After every row comes roughly how far along a hidden order it lies, from 0 to 15.
In the rows, 128 means zero.
[ 94 115 121 119 121  75 123 142 113 130 139  69 114 179  89 138  96 183
 138 203 143 140 138 189 128 113 122 129 147 187 119] : 13
[ 85 192 132 147 122 162 137 158 127 119  71 100 132  71 105 136 117 125
 135 174 144 159 117 102 112 112  92 109 127 185 116] : 1
[ 83 179 131 134 120 155 137 158 126 122  61 127 126  95  89 140 126 111
 133 161 148 172 113  95 118 119  88 128 146 165 116] : 3
[100 139 133 129 142 137 112 125 128 121  74 178 142  83 161 123 236 156
 118  78 126 122  99  82 115 114 110 149 128 141 118] : 2
[185  86 124 125 138 114 118  93 132 136 188 109 134 169 161 115 157 138
 124  69 112  93 146 139 136 141 144 121  83  93 138] : 13
[ 81 134 124 123 122  82 123 151 113 126 107  77 114 149  91 142 124 185
 135 202 144 148 125 171 121 110 121 128 148 197 115] : 10
[147 153 135 138 140 186 133 121 141 122  93 180 144  59 167 117 184  86
 119  56 118 127 114  76 120 133 115 128 109  89 132] : 1
[106 107 129 122 141  95 109 129 119 123  74 152 137 111 161 124 247 199
 120 108 123 110 103 102 116 112 138 148 139 169 116] : 5
[165 144 134 142 131 201 133 122 142 124 131 163 141  64 179 116 141  93
 118  99 110 111 125  70 135 133 166 104 110  77 139] : 3
[175 131 132 137 138 166 137  94 143 131 148 160 143 115 156 113 156  83
 124  48 111 107 138  87 128 145 123 122  93  84 141] : 6
[107  94 121 111 124  72 122 132 115 136 146 106 114 195  62 137 110 166
 136 141 142 139 139 195 136 132  98 153 147 176 125] : 15
[155 127 123 128 120 123 148 112 131 137 179  87 116 170  85 132  61  87
 141 130 136 138 162 173 138 153 102 123 112 120 137] : 14
[ 79 160 129 128 122 118 130 157 118 122  68 132 119 117  87 141 116 132
 133 162 149 169 113 139 121 115  88 138 162 187 113] : 6
[105 137 134 127 143 139 114 131 131 122  62 204 139  76 159 124 225 136
 118  65 128 125  98 125 118 113 117 148 133 142 122] : 2
[105 194 135 146 119 198 148 158 135 119  88 121 135  67 110 134 109  92
 131 159 140 160 124  77 117 124 106  99 117 138 123] : 0
[ 77 125 129 112 125  97 121 162 123 124  70 233 115 113 105 143 128 110
 123 133 144 166  98 143 132 118 120 162 202 150 123] : 8
[197 160 129 132 118 165 151 132 140 133 147 145 119 146  90 134  70  64
 138  87 143 163 148 136 141 154  88 129 119  97 133] : 10
[141 144 135 134 139 182 132 122 141 123  88 204 142  67 160 119 186  76
 119  44 120 128 115  77 123 132 108 141 110  88 132] : 2
[127 138 121 137 125  94 135 121 115 133 162  49 125 182  96 128 102 194
 147 199 133 118 160 173 119 124 107 107  91 172 121] : 12
[ 92 118 133 123 141 113 109 133 120 121  80 176 138  89 163 124 234 184
 118 113 122 110  98 103 118 108 142 147 147 144 118] : 4
[173  83 123 119 141 106 121  91 130 137 196 120 131 176 153 117 169 135
 126  64 113  91 147 152 138 144 129 140 101 101 138] : 14
[157  81 122 118 145  75 114  86 122 136 178  99 129 183 147 119 187 172
 126  63 113  88 143 148 142 135 127 147 108 127 132] : 14
[134 131 121 131 124  91 141 115 126 136 166  48 118 208  74 132  68 164
 149 162 140 133 186 188 129 137  85 115  87 166 122] : 14
[123  88 123 110 143  72 108 111 114 131 130 122 130 165 155 122 222 206
 120 114 119  94 121 151 126 117 133 156 126 157 122] : 12
[117 156 133 126 115 159 147 154 140 125  98 229 120  86 105 137  57  78
 125 127 143 182 119 107 135 141 111 140 171  95 134] : 6
[ 76 134 127 119 121 104 123 162 118 124  74 159 113 126  86 143 131 138
 127 171 146 165 114 152 126 127 103 152 179 167 113] : 8
[177 108 130 130 135 162 133  96 141 129 166 151 139 125 168 115 147  81
 122  59 109 102 136 102 136 146 140 125  96  78 143] : 9
[107 192 135 143 115 193 145 163 134 121  87 157 131  72 101 136  68  72
 135 169 142 170 117  91 120 125 114 111 158 126 124] : 2
[ 77 127 129 112 124 103 118 163 124 124  73 234 114 101  99 136 127  96
 118 120 146 162  99 133 133 122 113 169 199 147 120] : 8
[ 89 163 132 130 118 149 137 158 131 122  62 183 122  75  96 141  95  78
 130 148 146 176 111 110 124 125  95 139 162 143 122] : 4
[ 96 191 136 150 123 183 137 127 129 119  71  86 139  62 141 129 136 151
 134 182 134 143 113  75 112 106 126  97 109 156 118] : 0
[109 129 121 132 124  75 132 129 114 133 149  45 121 192  72 133 110 190
 143 202 142 126 150 184 122 120  90 119 109 200 118] : 12
[ 84 174 131 144 126 142 128 152 121 119  74  64 136  86 118 136 152 192
 136 183 136 140 122  99 112 107 112 102 112 182 117] : 2

[145 155  96 181 140 152 132 148  75  94 125 113 153 112 183 122 144 114
 136 148 153] : 14
[146 160 107 163 139 142 127 146 111  78 124 112 146 116 185 125 140 116
 135 132 148] : 12
[110  70  74 168 133 154 144 153 123  48 151 116 128  81 157 110 122 134
 125 103 123] : 7
[137 133 145 142 139 152 127 140  40 104 105 116 145 134 138 131 148 121
 127 119 132] : 12
[ 97  91 183 203 138 139 152 141   2 123 123 136 125 153 101 133 125 140
 147 167 136] : 4
[ 81  38  75 209 136 138 153 161 112  19 153 110 129  67 155 107 118 135
 129 117 125] : 7
[132 198 137 169 137 113 129 136 119 122 128 122 135 144 134 134 131 123
 140 143 139] : 8
[128 199 152 214 141 125 139 141  71 140 128 124 140 150 143 134 133 126
 151 152 145] : 8
[130 146 177 120 135 117 138 132  52 135 120 134 132 162 103 134 132 127
 140 163 140] : 6
[152 163 129 151 136 126 126 136 116 127 124 123 147 151 151 134 136 122
 138 130 135] : 9
[ 86  88  86 165 131 140 139 144 151  72 156 118 125  89 143 115 116 134
 124 114 119] : 6
[ 92  65 168 160 130 117 151 135  95 123 142 137 119 140  94 127 113 154
 137 140 123] : 2
[ 87  90 171 180 126 123 147 135  67 112 131 139 109 160  82 130 120 146
 141 145 120] : 0
[167 211  99 138 134 136 116 134  59 129 118 117 156 128 179 134 151 112
 136 148 163] : 15
[109 112 195 181 125 124 153 143   1 143 115 141 114 194  82 135 142 146
 150 189 132] : 0
[139 124  88 167 139 142 133 148 119  78 130 113 139 118 172 127 133 120
 129 120 141] : 11
[137 146 116 165 142 150 135 153  63  94 117 112 146 133 164 131 143 131
 136 132 145] : 11
[153 182 122 207 139 122 129 146 105 132 130 117 148 143 168 134 140 115
 140 149 152] : 10
[ 65  15 193 220 141 158 173 157   1  87 111 133 122 190  95 127 134 147
 150 169 131] : 1
[ 94  75 176 172 129 117 146 137  87 118 139 136 119 150  87 128 116 140
 140 135 126] : 1
[137 145 135 172 131 100 127 135 170 132 143 125 136 133 131 132 124 125
 133 142 141] : 7
[168 223 107 128 134 123 120 133 134 140 112 120 150 141 177 136 148 110
 140 145 162] : 13
[ 95  81  56 179 131 151 135 154 164  26 161 111 126  70 156 111 115 132
 123 106 117] : 8
[135 154 184 172 130 112 137 130  69 150 123 137 128 170 106 136 134 130
 145 158 132] : 5
[139 152 185 152 127 115 137 130  39 164 116 143 123 186  64 139 134 129
 140 164 141] : 4
[135 102  90 133 143 142 127 145 139  79 128 114 148  87 183 118 139 117
 117 109 133] : 13
[ 75  38 122 167 134 148 149 146  91  56 153 121 115  82 117 112 111 145
 125 110 104] : 4
[172 228 147 158 130 100 122 126 159 171 121 131 148 175 141 142 144 116
 146 149 156] : 10
[132 162 171 226 142 118 143 150  57 137 127 131 138 176 131 132 132 119
 153 180 162] : 7
[140 155 179 152 123 110 136 124  59 187 125 140 119 191  87 139 137 130
 142 177 136] : 4
[106  82 112 108 147 192 149 170   1  50 110 112 154 119 196 120 156 116
 134 148 152] : 15
[107 104 151 185 132 113 141 137 137 111 160 134 121 126 108 123 110 136
 137 143 128] : 4
[ 77  42 167 176 131 119 153 140  75 115 139 137 113 149  72 124 108 149
 136 127 114] : 0
[ 86  80  92 212 135 135 149 159 165  46 173 119 121  62 114 108 101 138
 130 128 121] : 4
[104 105 151 183 136 124 144 141  81 101 143 131 128 137 121 125 124 132
 140 140 131] : 6
[112 112 194 203 140 137 161 135  30 127 120 130 129 158 101 137 131 132
 145 154 135] : 6
[112  85  82 226 147 165 148 166  25  52 124 108 151 117 162 120 144 120
 135 135 145] : 11
[151 168  90 160 135 143 127 143 140 106 131 114 146 125 179 124 144 119
 127 122 143] : 12
[169 200  90 118 133 139 111 128 160 130 125 116 147 106 187 127 137 105
 125 140 154] : 15
[184 239 116 129 131 112 114 126 153 158 119 117 148 156 157 138 146 102
 137 138 152] : 12
[157 177  83 143 132 139 123 142 143  96 128 111 147 102 176 122 141 111
 127 132 147] : 14
[106  78  75 179 139 156 140 158 168  46 148 105 139  73 174 112 128 125
 123 108 127] : 10
[154 212 146 196 137 107 131 136  75 139 125 127 144 155 130 136 139 119
 148 152 151] : 9
[139 126  64 134 135 130 121 136 225  83 148 107 143  55 176 119 119 120
 114  90 126] : 13
[113 118 166 168 124 116 145 132  79 140 135 140 113 163  90 130 121 142
 143 156 125] : 0
[114 119 163 186 139 128 142 144  59 117 134 133 134 145 115 131 129 131
 144 147 131] : 6
[131 112  59 179 137 142 128 155 207  49 157 104 151  60 201 111 121 120
 122 105 130] : 12
[154 201 167 165 131 101 129 124 125 162 127 133 137 169 116 139 130 121
 140 160 142] : 7
[161 195  94 138 132 134 116 129 158 118 128 114 145 110 183 128 140 113
 128 129 147] : 12
[156 195 150 153 135 114 122 128 143 141 112 125 147 170 160 142 146 117
 145 139 150] : 10
[ 87  56 163 148 128 114 142 126  99 133 138 139 114 149  72 127 110 148
 135 123 112] : 0
[170 201 101 110 132 134 113 127 145 137 112 117 149 122 177 135 146 110
 129 131 148] : 14
[127 106  71 117 147 149 128 146 181  35 141 115 154  80 186 114 130 114
 116 105 134] : 15
[124 110 111 148 134 133 128 140 120  91 129 121 138 113 153 128 132 124
 128 113 131] : 9
